Below is a small trained network, with its code and all its weights. Each question gives an input and a target symbol and asks what happens when units are switched off, that is, made to give their printed mean instead of their output.

import numpy as np


def w(rows, s, z=0):
    codes = np.array(rows[::2]) - 128.0
    scale = np.full(codes.shape[1], s)
    scale[-1] = z or s
    return codes * scale


def f(y):
    return y / 2 * (1 + np.tanh(0.7978845608 * (y + 0.044715 * y**3)))


def softmax(a):
    e = np.exp(a - a.max(-1, keepdims=True))
    return e / e.sum(-1, keepdims=True)


def log_softmax(a):
    a = a - a.max(-1, keepdims=True)
    return a - np.log(np.exp(a).sum(-1, keepdims=True))


def net(x, mask):
    ids = ['αβγεηλμξπσψω'.index(c) for c in x.split()]
    T = len(ids)
    res = E[ids] + P[:T]
    u = 0
    for l in range(2):
        r = res
        for j in range(2):
            rows = slice(3 * j, 3 * j + 3)
            q, k, v = (r @ M[l][rows].T for M in (Q, K, V))
            z = softmax(np.where(np.tri(T) > 0, q @ k.T / 3**0.5, -1e9)) @ v
            o = O[l][rows]
            res = res + np.where(mask[u + j], z, o[:, -1]) @ o[:, :-1]
        u += 2
        y = f(res @ A[l][:, :-1].T + A[l][:, -1])
        res = res + np.where(mask[u : u + 4], y, B[l][:, -1]) @ B[l][:, :-1]
        u += 4
    return log_softmax(res[-1] @ U[:, :-1].T + U[:, -1])


Q, K, V, O, A, B = {}, {}, {}, {}, {}, {}
E = w([
[68,123,102,176,106,114,69,115,198,220],'α',
[60,106,113,162,146,171,92,79,131,149],'β',
[83,198,152,79,164,167,8,115,144,149],'γ',
[90,75,95,140,172,159,72,87,157,171],'ε',
[56,136,128,73,200,110,98,147,115,96],'η',
[66,92,110,103,163,189,107,113,134,25],'λ',
[117,196,152,50,68,157,223,94,152,195],'μ',
[96,66,79,70,116,130,91,118,174,67],'ξ',
[169,85,111,128,183,125,178,167,156,107],'π',
[94,114,166,136,116,180,162,185,64,143],'σ',
[42,172,126,166,60,154,118,180,211,124],'ψ',
[172,137,144,135,104,203,97,193,158,134],'ω',
],0.011)
P = w([
[99,51,253,161,145,69,70,67,172,138],'0',
[109,53,232,150,154,82,86,79,167,138],'1',
[114,72,209,146,163,89,109,78,177,135],'2',
[124,82,189,142,166,106,114,95,171,147],'3',
[125,92,166,132,169,116,124,105,172,147],'4',
[127,103,145,128,166,121,130,118,165,143],'5',
[131,113,128,126,166,131,136,133,154,146],'6',
[141,118,111,112,168,142,144,142,143,143],'7',
[142,127,93,105,163,155,149,157,133,145],'8',
[142,136,75,105,155,159,158,161,127,146],'9',
[144,144,61,99,158,168,163,177,121,147],'10',
[153,149,38,94,153,180,169,190,112,143],'11',
[156,157,27,94,151,185,169,200,92,155],'12',
[158,176,14,86,137,197,168,197,84,154],'13',
],0.0059)
Q[0] = w([
[190,131,164,167,103,83,246,148,76,184],'L0H0',
[155,130,85,132,128,42,121,51,57,85],'L0H0',
[37,90,118,82,253,156,28,136,137,206],'L0H0',
[138,149,153,112,122,150,199,130,168,131],'L0H1',
[60,67,106,102,218,189,66,202,167,130],'L0H1',
[161,112,135,149,104,97,102,100,99,108],'L0H1',
],0.025)
K[0] = w([
[131,133,237,153,202,117,202,98,86,133],'L0H0',
[88,52,133,190,152,63,39,156,113,66],'L0H0',
[125,147,2,116,164,189,152,163,71,93],'L0H0',
[128,142,167,67,87,123,193,65,140,158],'L0H1',
[129,172,35,118,131,164,165,179,105,138],'L0H1',
[112,110,134,164,145,103,91,168,108,96],'L0H1',
],0.021)
V[0] = w([
[138,88,149,60,72,175,107,82,164,41],'L0H0',
[71,108,152,138,228,163,145,49,72,136],'L0H0',
[133,72,57,65,96,21,89,144,122,206],'L0H0',
[171,212,98,151,111,102,93,4,70,108],'L0H1',
[126,88,164,172,148,84,52,121,130,124],'L0H1',
[106,121,19,111,219,157,75,30,118,187],'L0H1',
],0.011)
O[0] = w([
[114,68,90,127,149,175,75,111,136,1,194],'L0H0',
[103,130,60,73,155,137,183,45,61,166,192],'L0H0',
[97,41,189,109,159,47,146,198,196,161,106],'L0H0',
[147,74,149,96,25,103,75,160,7,126,1],'L0H1',
[138,162,140,199,203,109,60,145,84,140,105],'L0H1',
[70,24,53,128,135,157,62,249,128,190,155],'L0H1',
],0.0061,0.0066)
A[0] = w([
[160,172,143,137,131,144,190,139,30,142,247],'L0N0',
[128,157,183,49,74,119,78,80,123,149,155],'L0N1',
[246,110,120,116,158,79,150,117,112,146,88],'L0N2',
[138,104,143,198,59,84,104,121,76,149,1],'L0N3',
],0.012,0.00073)
B[0] = w([
[104,108,182,149,184,166,135,162,201,76,203],'L0N0',
[79,22,108,51,112,142,78,121,157,132,227],'L0N1',
[114,98,41,161,92,134,93,101,168,117,40],'L0N2',
[150,172,255,74,120,77,91,185,34,62,4],'L0N3',
],0.0073,0.00038)
Q[1] = w([
[118,126,107,125,78,49,78,216,3,99],'L1H0',
[162,161,179,152,90,87,137,143,75,97],'L1H0',
[134,162,139,106,148,80,157,113,145,71],'L1H0',
[76,65,111,89,148,170,123,133,121,164],'L1H1',
[148,114,206,132,83,126,152,104,94,129],'L1H1',
[178,133,127,166,70,90,76,199,18,131],'L1H1',
],0.022)
K[1] = w([
[49,64,145,154,181,96,60,2,144,150],'L1H0',
[162,142,186,153,140,133,68,92,111,154],'L1H0',
[170,136,150,227,152,149,139,135,152,123],'L1H0',
[110,93,68,129,118,89,195,159,127,113],'L1H1',
[148,155,143,216,159,84,98,165,125,100],'L1H1',
[92,116,118,125,235,81,64,21,129,142],'L1H1',
],0.017)
V[1] = w([
[142,138,164,100,72,207,15,100,120,157],'L1H0',
[178,150,172,44,160,64,82,162,154,77],'L1H0',
[248,42,131,178,115,137,148,123,150,196],'L1H0',
[211,75,192,130,190,201,157,146,91,83],'L1H1',
[37,132,217,193,115,134,168,155,147,116],'L1H1',
[119,68,151,87,156,124,190,142,66,195],'L1H1',
],0.016)
O[1] = w([
[85,178,27,80,127,235,175,155,176,206,42],'L1H0',
[152,159,253,106,131,172,129,169,233,98,39],'L1H0',
[195,179,17,91,102,2,79,102,186,176,11],'L1H0',
[83,133,95,132,177,67,197,35,210,71,238],'L1H1',
[27,102,111,164,44,132,203,210,109,169,219],'L1H1',
[89,107,206,209,182,165,168,51,170,182,3],'L1H1',
],0.0074,0.0039)
A[1] = w([
[69,145,156,137,108,211,150,151,123,184,8],'L1N0',
[192,156,250,186,169,156,127,154,53,181,91],'L1N1',
[173,231,192,63,149,182,2,159,112,205,55],'L1N2',
[109,102,92,53,194,121,121,135,65,74,102],'L1N3',
],0.0083,0.0017)
B[1] = w([
[169,144,140,124,101,78,92,89,109,150,242],'L1N0',
[110,219,117,92,176,86,166,167,129,148,202],'L1N1',
[2,119,106,125,155,75,65,57,125,103,144],'L1N2',
[174,159,159,178,76,143,135,122,167,151,255],'L1N3',
],0.0091,0.0098)
U = w([
[115,211,168,233,31,128,85,147,230,182,4],'α',
[138,156,97,134,86,135,128,116,102,148,70],'β',
[70,140,112,52,90,117,64,99,104,78,32],'γ',
[137,70,56,134,164,146,88,175,127,184,154],'ε',
[127,170,149,36,180,128,136,154,68,119,208],'η',
[159,164,114,159,116,245,100,91,83,53,125],'λ',
[151,119,209,2,16,142,153,55,143,153,164],'μ',
[105,41,194,106,121,172,53,213,228,67,174],'ξ',
[213,129,161,108,56,26,74,66,105,76,184],'π',
[47,84,98,128,73,95,209,112,125,88,79],'σ',
[126,128,129,97,15,115,104,189,46,109,170],'ψ',
[124,207,25,33,111,139,145,161,197,99,178],'ω',
],0.0031,0.0032)

Each question gives the input, a string of symbols that net reads in full, and the target symbol t.
The units are the heads (3 rows each of Q, K, V and O) and the neurons (one row each of A and B). Each row of codes is followed by its name. A weight is (code - 128) times the scale printed after its matrix; where a second scale follows, it is the last column's (O, A, B and U).
mask holds one flag per unit, layer by layer, with each layer's heads first. A switched-off unit (its flag False) gives its mean, the last column of its rows in O or B, instead of its output. The means were averaged over made-up inputs and are rounded, as every weight is.
A unit's drop is (log p(t) with every unit on - log p(t) with that unit switched off) / (log p(t) with every unit on - log p(t) with every unit switched off).
The circuit of an input: a set's keep is (log p(t) with only the set's units on - log p(t) with every unit switched off) / (log p(t) with every unit on - log p(t) with every unit switched off). Starting from all 12 units, units are removed one at a time, each time the one whose removal leaves the highest keep (on an exact tie, the one counted first), for as long as the keep stays at least 0.8.
units of the circuit, in order: the units of the circuit, biggest drop first
most important unit: the unit with the biggest drop
k most important neurons: the k neurons with the biggest drops, biggest first
k most important neurons of layer l: the k neurons of layer l with the biggest drops, biggest first
drop of u: that unit's drop, to one decimal
input ε η ψ ε ε λ η ξ, target ξ: units of the circuit, in order : (L0H1; L0H0; L1H0)
input η ω μ σ η η α η ε β μ ψ ε π, target ψ: most important unit : L0H1
input α ξ γ ω ψ ξ, target ω: units of the circuit, in order : (L0H1; L1H0; L1H1)
input ω γ ω β η ε π μ β π μ, target π: units of the circuit, in order : (L1H0; L0H1; L0N1)
input η ω ω λ β, target ω: units of the circuit, in order : (L1H0; L0H0)
input ξ μ ε η ω ω ψ ε λ, target λ: units of the circuit, in order : (L0H0; L0N1; L0H1; L1H1)
input ξ σ η η ε ε ξ ε, target ξ: units of the circuit, in order : (L0H0; L1H0; L0H1)
input λ σ γ σ λ η γ, target λ: units of the circuit, in order : (L0H1; L0H0; L1H0)
input μ η η η ε, target ε: 2 most important neurons : (L1N3; L0N3)
input γ π π γ ω, target ω: units of the circuit, in order : (L1H0; L1H1; L0H0)
input ω η ω ψ, target ω: units of the circuit, in order : (L1H1; L1H0; L0H0)
input ε α η η λ λ ω η σ α ξ η λ, target ξ: 2 most important neurons of layer 1 : (L1N0; L1N1)
input μ α η μ π μ ψ ψ ε μ, target ψ: units of the circuit, in order : (L1H1; L0H1)
input ω λ η, target ω: units of the circuit, in order : (L1H0; L0H0)
input η η ε σ γ η α ε, target η: most important unit : L0H1
input ε ε ξ γ ε, target ξ: units of the circuit, in order : (L0H0; L1H0)
input σ η ξ η ψ η ψ β, target ψ: units of the circuit, in order : (L1H1; L0H0)
input σ γ σ π, target σ: 2 most important neurons : (L0N0; L0N2)
input η ε γ, target η: 2 most important neurons of layer 1 : (L1N1; L1N3)
input ε ε α ψ μ λ γ ε μ ε λ ξ, target ξ: most important unit : L0H0
input η η ψ η λ μ σ η π, target π: 2 most important neurons of layer 0 : (L0N1; L0N2)
input π α ψ β λ, target ψ: drop of L0N2 : 0.0
input η η ξ β σ ε π, target σ: drop of L1H1 : 1.1
input ω β η, target ω: drop of L0H0 : 0.3
